How the items are linked:
j359 a j752
j359 j j424
j359 i j298
j100 a j318
j100 j j653
j100 i j921
j276 a j795
j276 j j298
j276 i j960
j169 a j134
j169 j j226
j169 i j906
j428 a j149
j428 j j705
j428 i j202
j202 a j169
j202 j j808
j202 i j304
j317 a j101
j317 j j783
j317 i j653
j341 a j785
j341 j j921
j341 i j143
j329 a j440
j329 j j263
j329 i j377
j440 a j506
j440 j j100
j440 i j341
j964 a j329
j964 j j792
j964 i j92
j824 a j976
j824 j j927
j824 i j963
j298 a j310
j298 j j969
j298 i j40
j957 a j824
j957 j j119
j957 i j783
j245 a j160
j245 j j886
j245 i j927
j424 a j790
j424 j j781
j424 i j969
j268 a j781
j268 j j377
j268 i j790
j654 a j424
j654 j j268
j654 i j752
j379 a j636
j379 j j202
j379 i j736
j304 a j906
j304 j j134
j304 i j263
j976 a j823
j976 j j291
j976 i j705
j348 a j957
j348 j j917
j348 i j183
j781 a j814
j781 j j341
j781 i j591
j746 a j653
j746 j j101
j746 i j318
j667 a j741
j667 j j25
j667 i j722
j160 a j724
j160 j j722
j160 i j291
j625 a j92
j625 j j329
j625 i j268
j310 a j517
j310 j j638
j310 i j175
j565 a j25
j565 j j60
j565 i j741
j798 a j625
j798 j j964
j798 i j252
j790 a j591
j790 j j814
j790 i j638
j92 a j377
j92 j j440
j92 i j781
j226 a j183
j226 j j957
j226 i j317
j927 a j291
j927 j j724
j927 i j823
j748 a j245
j748 j j175
j748 i j119
j741 a j359
j741 j j654
j741 i j426
j752 a j969
j752 j j790
j752 i j310
j736 a j792
j736 j j304
j736 i j329
j777 a j964
j777 j j736
j777 i j625
j143 a j798
j143 j j777
j143 i j60
j117 a j60
j117 j j798
j117 i j25
j183 a j783
j183 j j824
j183 i j101
j814 a j143
j814 j j785
j814 i j117
j638 a j565
j638 j j117
j638 i j667
j795 a j40
j795 j j310
j795 i j748
j921 a j567
j921 j j379
j921 i j777
j705 a j198
j705 j j868
j705 i j808
j823 a j868
j823 j j602
j823 i j198
j906 a j746
j906 j j317
j906 i j100
j536 a j917
j536 j j748
j536 i j957
j318 a j379
j318 j j850
j318 i j567
j850 a j202
j850 j j149
j850 i j636
j198 a j348
j198 j j536
j198 i j226
j808 a j226
j808 j j348
j808 i j134
j724 a j276
j724 j j426
j724 i j602
j517 a j667
j517 j j565
j517 i j886
j783 a j963
j783 j j976
j783 i j428
j134 a j317
j134 j j183
j134 i j746
j792 a j263
j792 j j906
j792 i j440
j602 a j960
j602 j j795
j602 i j536
j868 a j536
j868 j j960
j868 i j348
j636 a j304
j636 j j169
j636 i j792
j263 a j100
j263 j j746
j263 i j506
j101 a j428
j101 j j963
j101 i j850
j25 a j654
j25 j j252
j25 i j359
j291 a j602
j291 j j276
j291 i j868
j426 a j298
j426 j j752
j426 i j795
j886 a j722
j886 j j741
j886 i j724
j653 a j850
j653 j j428
j653 i j379
j722 a j426
j722 j j359
j722 i j276
j963 a j705
j963 j j823
j963 i j149
j567 a j736
j567 j j636
j567 i j964
j252 a j268
j252 j j92
j252 i j424
j175 a j886
j175 j j667
j175 i j160
j60 a j252
j60 j j625
j60 i j654
j149 a j808
j149 j j198
j149 i j169
j917 a j119
j917 j j245
j917 i j824
j40 a j175
j40 j j517
j40 i j245
j960 a j748
j960 j j40
j960 i j917
j969 a j638
j969 j j591
j969 i j517
j506 a j921
j506 j j318
j506 i j785
j377 a j341
j377 j j506
j377 i j814
j119 a j927
j119 j j160
j119 i j976
j785 a j777
j785 j j567
j785 i j798
j591 a j117
j591 j j143
j591 i j565

The rows follow the links: the fewer symbols apart two items are, the more alike their rows tend to be.

Known rows, each with its item:
-101   -40     4  -252   -91   111    22   -56    66   -90   -15   -70  -250   -57     9   -17   164   150  -121    66   232    20   122  -113   130   -84    88    23   104    28  -169    50   -86  -119   -54    51  -128   260   -45  -165   122   286    38    -3    95   -29   196   -69   164   129    52   -98   -31   -43   -18   -43; item j752
-125   -43    37  -176  -165    20   -42    24   189    15    -2  -177   -53  -190  -118  -122   -62     7   -20   224   113   -12   167   -70   117   -53   334    35   117     8   -32   -70   -47   -49    27   -88  -237    28   -25  -186    71   148   158   148   131     8    87   151  -101    91   -30   -45   -33  -187    43   -76; item j790
-143    -3    -1  -243   -82   103    -8  -188   -16    48    -3   111  -196   -72   102    57   112   192    24    27   237     3   101   -37   154  -123    18   -50    21    53   -52    36  -153   -71   -82   208  -103   222   -92   -65   109   178   -20   -24   151    -3   250   -79   189   205   -82  -149   -52     2   -15    82; item j517
 -21   -30   -99   288    23  -130   126    96  -131   -93  -174    12   -42    79   -91    35  -309  -214    -5  -126    32   -19    52    39   -22    48   -38   -24  -161   -29   197   -38    72    30    51   -28     6  -218   -97    -8  -101  -112   -29   -72   -32   125     9   152  -212  -141    97   127   -32  -184   181    85; item j736
  -2     3   126   -73   -71   189   -14   -48   -77   -74    67   -85  -166  -144   297   278    -8   249   -95   -78   -12   181  -159    58     3  -183   102    16    55  -142     8    84    -7    88   117   -52    29    43    59   -79    96  -144   -56   -32   -61   -94  -141  -216   134    15   -67    -3   120   161  -146     3; item j245
  13   -16   107   -65   -34   194   -30   -38   -87   -87    45   -75  -176  -143   300   281     0   270   -90  -108   -24   191  -174    41   -31  -143    22     4    24  -130   -22    57    11    71   103   -75    31    59    58   -62    70  -127   -64   -22  -107   -72  -138  -220   153    31   -64     7    83   171  -163   -13; item j748
 -31    53   121  -127  -108   172   -15   -61   -85   -40    83  -106  -144  -130   264   232     1   244   -80   -25    24   159  -148   120    39  -220   222    38   110  -136    70   103   -62    97   104   -18   -29     8    30   -88   108  -150   -50   -32    19  -112  -159  -177    98    -2   -85   -45   180   117  -126    52; item j724
 165    80    96   -37   115    29  -101   -42    57   188   186   104   307    51    98   -17   157    18   104     8  -272   -27  -135    99   -98    12   -26    50    81    13   -38    53    21    84   -27     2   110   -38   167   206    -7  -201   -17    71   -53  -143  -236   -97   -16    38   -73   -82    70   269  -158   -49; item j957
-127    99    65  -225  -117    80   -55  -182   -51   113    65    35   -79  -110   169   126    29   228    80    76   132    73   -17   123   122  -233   211   -40    82   -67   122    72  -184    60    -7   167  -103    42   -61   -48   128   -56   -61   -34   191   -60    42   -59    89    82  -182  -122   122    22   -52   172; item j886
-163  -110   -23   196   -51    -5    96    85   123   -20    -9    10   261   -49  -203  -131   -25  -121  -131  -160    98  -194   109  -197    11   -18   -35   -36    19   201    32  -164    69    69   130    24    23   -17   -43  -114    88   126   -27    78   -56    56   279   122     3   112   102   183   -38  -109   218  -118; item j625
 241    32   -78    -4   192  -133   -57    27   -68   -37   -82    32  -158   180     4   -41    39  -116   148   117  -152    69   -46    40   -99   270  -236    19  -122  -104  -132    86    65  -149  -178   -90    63    17    36   199  -221     0    76   -58   -62    56  -202   -32   -52  -155    29  -131  -117    56  -126    12; item j101
-165  -154   -23   115   -34    31   101     5   130    56   -21    96   188  -106  -156   -85  -127  -129   -68  -113   115  -179   201  -167    63   -33    63   -23    18   193    58  -158    49    22    85    52   -88   -18   -48  -104    82   132    38   135   -21    53   269   156   -98   236    50    71  -143  -120   217   -81; item j814
 252   -31   -41   -10   222   -77   -24    10   -57   -38   -68    78  -170   156    57    24   -25  -115    76    36  -165    84   -17    36  -100   237  -151    59  -112   -93  -126    90   109  -155  -174  -128    43    17    58   213  -184   -38   101   -25  -104    11  -258   -61  -119   -75    72  -129  -155   111  -139   -22; item j149
  40    12    56    -5    46    90  -203   -66    -8    91   108    61    82  -164   234   158    92   211   159     2  -174    76  -165    -7  -100     5  -246  -102   -66   -62   -70   -56    -1    83    21    -4   132    68   125    68    -1  -117   -55    29  -129   -41   -73  -157   235   117  -205   -13    -4   206  -183    -7; item j917
 -63   -10  -101   292   -39  -141    36   154   -59  -102  -154  -113   -17   -10  -116     5  -269  -176    21   -38     0    -7     6    11   -37    57   -54   -64  -159   -61   199   -97    49    54   105   -99     8  -238   -78   -72  -102   -73   -13   -52   -32   156    19   180  -159  -183    30   199    -7  -241   158    65; item j921

Each walk starts at a row. The symbols on each line, taken left to right, move it on to the next item.
Answer with the item's row; about right is enough.
start -139    73    29  -224   -90    85   -48  -220   -47   121    37   111  -115   -99   142   100    59   199    95    68   181    33    43    66   151  -192   121   -56    40   -18    76    63  -196     3   -53   234  -110   113   -78   -43   118    44   -40   -26   188   -36   150   -39   128   168  -179  -147    50     2   -28   182
i j i j j i a a
-102   -35    36  -273  -128   111    18   -37   100  -106   -11  -103  -254   -82   -22   -30   157   132  -142   110   236    29   102  -125   128   -70   119    41   126    20  -160    31   -76  -106   -47    11  -131   248   -53  -181   103   283    63    13    80   -32   170   -70   138    89    52   -91   -10   -70    -9   -58
j i a a j i a i a
-107   -27    54  -237  -169    74   -33    34   154   -82    17  -213  -178  -134   -87  -101    80    82  -105   205   176    30   122   -86   123   -41   283    49   155   -26  -118    -8   -62   -78     4   -76  -196   137   -13  -199    93   214   126    76   117   -22    92    33    32    41    30   -26    10  -151    -1   -89
start   25   -36    81   -21    -1   182   -92   -45   -81   -47    58   -24  -135  -180   324   286    28   254   -18  -104   -76   165  -183   -12   -68   -75  -111   -42   -36  -109   -68    23    35    63    81   -84    78    90    85   -22    42  -107   -38     1  -136   -52  -116  -239   206    69  -101     1    15   186  -178   -18
a j j i j j a
-119   -51    46  -204  -170    27   -58    36   185    -7     0  -202   -88  -188  -105  -129   -19    36   -37   240   123    25   153   -72   121   -31   313    35   136   -16   -65   -64   -65   -48    25  -100  -243    52   -32  -221    69   170   149   128   137    -6    83   119   -60    71   -20   -37   -23  -184    20   -76
a i i j a
-107   -35    56  -221  -178    46   -49    28   195   -52     7  -210  -153  -144   -92  -115    28    42   -77   217   149    20   140   -82   104   -38   302    46   156   -32  -104   -33   -50   -66     8   -81  -217    91   -38  -213    91   201   128   115   123   -17    75    79   -15    45    16   -45     4  -172    11   -78
start -138    51    10  -246   -89    86   -45  -221   -56   107    15   122  -139   -99   138    83    71   206    85    58   185    21    66    32   158  -165    75   -73    50    -4    28    55  -191   -18   -70   234   -93   164   -92   -46   106    94   -49   -34   177   -32   182   -56   150   192  -155  -157    16    11   -37   148
i j a j i i j j a
-155   -97    34   -93  -127     9   -18    -4   190    72   -12   -59    16  -195  -128  -104  -140   -48    14   157   110   -75   212   -93   109   -30   285     0    77    47    44  -112   -19   -34    44   -48  -233   -34   -35  -150    50   124   158   169   120    26   139   198  -156   174   -46   -31   -97  -192    98   -55
i j i i a
-101   -35    30  -243  -125    89    -8    -1   120  -102    11  -162  -237   -85   -43   -60   140   122  -139   145   202    40   103  -118   120   -72   188    38   147     4  -177    21   -65  -107   -21   -23  -154   203   -45  -206   108   270    82    32   102   -37   131   -45   104    67    58   -68    -1   -85   -32   -88
start   36   -21    66    -3    44   144  -156   -60   -51    16    74    33   -51  -173   291   240    68   265    79   -82  -122   112  -187   -18   -99   -13  -226   -83   -62   -97   -72   -29    33    58    57   -50    98    81   104    18    24  -103   -51    14  -136   -30   -79  -196   237    98  -166    18   -26   202  -192   -14
i i a j a i a i a
 181    50    96   -38   151    24   -53   -32    34   162   175   113   269    77    99     7   115     1    61    -9  -264    -5  -119   111   -97    17    13    80    94    18   -38    54    49    52   -45    -9    98   -46   171   226   -21  -186    19    67   -77  -153  -270  -103   -57    36   -26   -83    61   284  -149   -63
i j a i j a i j j
 -11    32   118  -103  -100   167    -8   -45   -75   -60    73  -100  -151  -120   290   259   -12   260  -101   -68    -3   173  -167    89    14  -207   155    42    83  -130    24    78   -31    83   117   -41    -4    28    45   -80   106  -148   -52   -27   -19  -106  -149  -202   105    -6   -70     4   143   139  -135    25
start  137    62    89   -49    90    18  -151   -53    45   202   207    98   307    -1   104   -13   148    64   134    30  -270    -7  -140    84  -107     6   -68    13    69   -14   -51    11     4    88   -21    31   121   -28   162   181   -11  -181   -18    80   -50  -124  -193   -75    47    46  -124   -57    75   246  -142   -39
i i j i a i a
 234    -9   -69    -9   187  -109   -55    14   -57   -41   -64    52  -177   167    47    16    -2  -109   114    83  -156    88   -20    33  -104   255  -207    33  -124   -94  -140    93    77  -150  -194  -111    56    26    57   197  -198   -17    78   -38   -75    32  -238   -33   -85  -112    66  -141  -144    78  -135   -14
a i i j j j
 116    71    74   -46    89    20  -184   -60    45   192   191   104   292   -35   134     0   163   106   182    49  -261     5  -165    65  -101    14  -129   -35    30   -10   -39   -13    -9   101   -12    21   118   -25   143   179     3  -168   -37    71   -63   -96  -149   -74   112    70  -167   -46    64   244  -184   -14
start -138   -68    30  -138  -147    22   -47    15   197    38     9  -121   -25  -204  -132  -114  -108   -23     3   199   112   -34   189   -72   114   -34   324    18    96    20    16   -89   -44   -41    39   -63  -239   -12   -29  -166    69   138   155   161   137    17   112   189  -114   130   -55   -30   -63  -202    62   -43
j j j i i i a a
-162  -130   -40   166   -25    11   111    59   121    12   -15    50   234   -71  -195  -113   -61  -122  -128  -151    94  -195   143  -192    35   -13   -12   -28    18   212    40  -167    73    54   103    22   -10   -16   -26  -118    94   124    -8    90   -52    38   278   125   -33   170    95   144   -86   -89   223  -109
j j j a j j j
  87    53    69   -33    67    35  -204   -62    37   206   175    83   254   -92   150    27   155   125   189    51  -242    19  -164    44  -123    18  -158   -55     9   -32   -52   -37     4    91   -12    20   128     4   153   144     7  -163   -44    73   -74   -74  -115   -90   140    81  -192   -34    39   239  -183     3
start  -72    93   116  -184  -135   133   -20  -101   -72    43    87   -68  -107  -111   221   170    -1   247   -24    48    46   139  -102   153    81  -258   267    19   117  -121    99   101  -122   101    76    60   -70     1     4   -79   124  -120   -63   -42   100  -108   -91  -112    69    16  -128   -51   204    75   -93   104
i a i j a a i i
  55   -16    60    -4    40   119  -185   -63   -33    59    92    43    20  -182   272   185    86   232   121   -41  -163   102  -181   -34  -100    -7  -252  -103   -75   -81   -72   -29    15    69    34   -35   121    73   113    46    16  -112   -62    18  -138   -30   -82  -177   222   107  -194   -15   -16   206  -183     8
j i a i i i j j
  46   -34    69   -22    19   159  -126   -57   -64   -36    61    -6  -111  -172   315   271    38   271    25   -77  -105   127  -185   -34   -77   -52  -190   -58   -50  -109   -76     1    30    63    62   -60   100    91    88     4    32  -103   -41     4  -160   -54   -91  -205   225    97  -134     2    -4   193  -180    -4
start -111   -35    10  -257   -98   125    34  -104    51   -45    -9    -6  -256   -51    29     5   151   165   -89    38   245    16    97  -110   131   -80    41    -7    70    47  -157    36   -91   -97   -71    79  -107   267   -70  -128   114   268    28   -17    91   -24   231   -82   197   149    28  -109   -55   -30   -11   -11
i j a a i
-124   -39     4  -241   -77   108    13  -131    29   -40   -13    43  -236   -64    56    15   150   182   -59    17   240    12    94   -93   139   -91    23   -18    66    29  -123    36  -107  -113   -98   135  -110   267   -78  -116   103   245     5   -24    96   -18   229   -94   200   193    -7  -132   -44   -15   -20    19
i j a i j j
-154  -114     7   -56   -94    13    -1   -21   173    88   -11   -19    59  -187  -137   -85  -170   -72     8    97   114   -90   228   -93   119   -22   257   -22    56    88    54  -127    -7   -13    42   -17  -219   -27   -47  -138    60   108   132   165   121    37   164   207  -147   209   -39   -21  -127  -181   128   -45
